Below is a small trained network, with its code and all its weights. Each question gives an input and a target symbol and asks what happens when units are switched off, that is, made to give their printed mean instead of their output.

import numpy as np


def w(rows, s, z=0):
    codes = np.array(rows[::2]) - 128.0
    scale = np.full(codes.shape[1], s)
    scale[-1] = z or s
    return codes * scale


def norm(h):
    return h / np.sqrt((h * h).mean(-1, keepdims=True) + 1e-5)


def f(y):
    return np.maximum(y, 0)


def softmax(a):
    e = np.exp(a - a.max(-1, keepdims=True))
    return e / e.sum(-1, keepdims=True)


def log_softmax(a):
    a = a - a.max(-1, keepdims=True)
    return a - np.log(np.exp(a).sum(-1, keepdims=True))


def net(x, mask):
    ids = ['βγδεηθλμξστψω'.index(c) for c in x.split()]
    T = len(ids)
    res = E[ids] + P[:T]
    u = 0
    for l in range(2):
        r = norm(res)
        for j in range(2):
            rows = slice(4 * j, 4 * j + 4)
            q, k, v = (r @ M[l][rows].T for M in (Q, K, V))
            z = softmax(np.where(np.tri(T) > 0, q @ k.T / 4**0.5, -1e9)) @ v
            o = O[l][rows]
            res = res + np.where(mask[u + j], z, o[:, -1]) @ o[:, :-1]
        u += 2
        y = f(norm(res) @ A[l][:, :-1].T + A[l][:, -1])
        res = res + np.where(mask[u : u + 4], y, B[l][:, -1]) @ B[l][:, :-1]
        u += 4
    return log_softmax(norm(res)[-1] @ U[:, :-1].T + U[:, -1])


Q, K, V, O, A, B = {}, {}, {}, {}, {}, {}
E = w([
[136,141,140],'β',
[179,181,50],'γ',
[108,102,91],'δ',
[151,121,115],'ε',
[143,52,102],'η',
[139,166,153],'θ',
[140,152,161],'λ',
[14,8,79],'μ',
[142,238,126],'ξ',
[185,175,65],'σ',
[146,174,128],'τ',
[179,136,148],'ψ',
[123,98,177],'ω',
],0.017)
P = w([
[168,196,200],'0',
[90,211,76],'1',
[139,1,106],'2',
[62,218,110],'3',
[141,6,110],'4',
[36,228,132],'5',
[142,10,109],'6',
[24,244,137],'7',
[147,14,110],'8',
[16,247,136],'9',
[147,18,110],'10',
[8,249,148],'11',
[146,21,109],'12',
],0.0075)
Q[0] = w([
[127,71,106],'0.h0',
[149,148,169],'0.h0',
[7,123,76],'0.h0',
[133,23,102],'0.h0',
[57,178,138],'0.h1',
[108,140,67],'0.h1',
[155,86,41],'0.h1',
[23,71,46],'0.h1',
],0.011)
K[0] = w([
[128,84,79],'0.h0',
[102,144,226],'0.h0',
[8,164,59],'0.h0',
[103,64,130],'0.h0',
[151,173,185],'0.h1',
[130,110,59],'0.h1',
[180,213,159],'0.h1',
[77,200,105],'0.h1',
],0.016)
V[0] = w([
[110,136,140],'0.h0',
[110,93,165],'0.h0',
[85,142,121],'0.h0',
[117,163,12],'0.h0',
[96,162,98],'0.h1',
[89,184,99],'0.h1',
[107,114,111],'0.h1',
[109,122,130],'0.h1',
],0.011)
O[0] = w([
[117,124,98,109],'0.h0',
[123,130,241,131],'0.h0',
[166,184,103,59],'0.h0',
[158,228,181,31],'0.h0',
[122,165,176,30],'0.h1',
[238,254,89,6],'0.h1',
[73,46,93,85],'0.h1',
[88,137,95,98],'0.h1',
],0.0054,0.0024)
A[0] = w([
[80,254,10,93],'0.n0',
[102,85,161,237],'0.n1',
[115,75,65,76],'0.n2',
[190,183,22,253],'0.n3',
],0.008,0.0038)
B[0] = w([
[79,33,176,222],'0.n0',
[2,72,98,253],'0.n1',
[102,222,89,167],'0.n2',
[11,65,114,233],'0.n3',
],0.0071,0.0052)
Q[1] = w([
[254,40,47],'1.h0',
[121,218,146],'1.h0',
[50,210,185],'1.h0',
[180,176,176],'1.h0',
[168,231,218],'1.h1',
[115,117,90],'1.h1',
[133,93,128],'1.h1',
[91,125,229],'1.h1',
],0.014)
K[1] = w([
[10,62,79],'1.h0',
[146,164,128],'1.h0',
[198,149,168],'1.h0',
[119,157,146],'1.h0',
[174,165,171],'1.h1',
[109,109,76],'1.h1',
[151,102,104],'1.h1',
[140,115,172],'1.h1',
],0.013)
V[1] = w([
[144,169,76],'1.h0',
[124,182,155],'1.h0',
[161,135,212],'1.h0',
[118,69,113],'1.h0',
[91,176,154],'1.h1',
[60,120,133],'1.h1',
[39,185,154],'1.h1',
[118,168,6],'1.h1',
],0.013)
O[1] = w([
[92,123,65,46],'1.h0',
[168,23,101,69],'1.h0',
[2,49,182,97],'1.h0',
[122,207,171,213],'1.h0',
[98,154,162,115],'1.h1',
[172,108,142,255],'1.h1',
[114,193,148,190],'1.h1',
[71,78,184,113],'1.h1',
],0.0079,0.008)
A[1] = w([
[255,64,58,2],'1.n0',
[119,91,185,135],'1.n1',
[87,62,146,214],'1.n2',
[71,99,152,80],'1.n3',
],0.0066,0.0055)
B[1] = w([
[6,48,56,137],'1.n0',
[130,73,158,194],'1.n1',
[177,182,60,253],'1.n2',
[45,155,95,158],'1.n3',
],0.011,0.0054)
U = w([
[93,75,152,104],'β',
[177,179,48,129],'γ',
[120,149,74,128],'δ',
[164,181,208,128],'ε',
[138,208,163,114],'η',
[210,66,129,255],'θ',
[121,24,252,56],'λ',
[209,207,139,136],'μ',
[139,48,42,116],'ξ',
[153,165,53,131],'σ',
[104,100,100,120],'τ',
[42,113,190,105],'ψ',
[120,212,158,117],'ω',
],0.015,0.0069)

Each question gives the input, a string of symbols that net reads in full, and the target symbol t.
The units are the heads (4 rows each of Q, K, V and O) and the neurons (one row each of A and B). Each row of codes is followed by its name. A weight is (code - 128) times the scale printed after its matrix; where a second scale follows, it is the last column's (O, A, B and U).
mask holds one flag per unit, layer by layer, with each layer's heads first. A switched-off unit (its flag False) gives its mean, the last column of its rows in O or B, instead of its output. The means were averaged over made-up inputs and are rounded, as every weight is.
A unit's drop is (log p(t) with every unit on - log p(t) with that unit switched off) / (log p(t) with every unit on - log p(t) with every unit switched off).
k most important neurons: the k neurons with the biggest drops, biggest first
k most important neurons of layer l: the k neurons of layer l with the biggest drops, biggest first
heads that matter: for each layer, one digit per head in row order, 1 if its drop is at least 0.15 and else 0, layers parted by /
input ψ ω ε η, target ψ: heads that matter : 10 / 10
input ψ β σ θ, target ψ: 2 most important neurons of layer 0 : (0.n3, 0.n0)
input η σ γ δ δ σ ψ ε ε ε ω ψ ξ, target ψ: heads that matter : 11 / 00
input ψ θ ω β μ ψ δ γ, target ψ: heads that matter : 00 / 10
input ψ μ η ω β ψ, target ψ: heads that matter : 11 / 10
input ξ δ γ ψ λ δ, target ξ: heads that matter : 01 / 10
input ξ ψ ψ ψ η ω, target ξ: heads that matter : 01 / 10
input ξ ε ψ ψ σ θ γ σ, target ξ: heads that matter : 01 / 10
input ψ γ σ β, target ψ: 2 most important neurons : (0.n3, 0.n0)
input ψ ω ε θ τ λ, target ψ: heads that matter : 01 / 10
input η β ψ ω σ ξ σ β ψ η ε, target μ: heads that matter : 01 / 10
input η μ ω ψ η τ β ψ ε, target μ: heads that matter : 00 / 10
input ψ η ω η ψ γ η ξ σ ψ ε ε, target ψ: heads that matter : 10 / 10
input ω θ β, target ε: most important neuron : (1.n2)
input ξ ψ ψ ω ψ ψ, target ξ: most important neuron : (0.n1)
input ψ λ ψ ψ ω ξ ψ δ ψ τ, target ψ: 2 most important neurons : (0.n0, 0.n3)
input ξ ε η μ η τ μ ψ, target ξ: 2 most important neurons : (0.n1, 1.n2)
input ψ γ τ θ ω ψ ψ τ, target ψ: 2 most important neurons of layer 0 : (0.n3, 0.n0)
input ψ β ω η, target ψ: 2 most important neurons : (0.n3, 0.n0)
input ψ β ψ λ γ θ, target ψ: most important neuron of layer 0 : (0.n3)
input ψ ψ ε η ω μ ψ β, target ψ: 2 most important neurons of layer 0 : (0.n0, 0.n3)
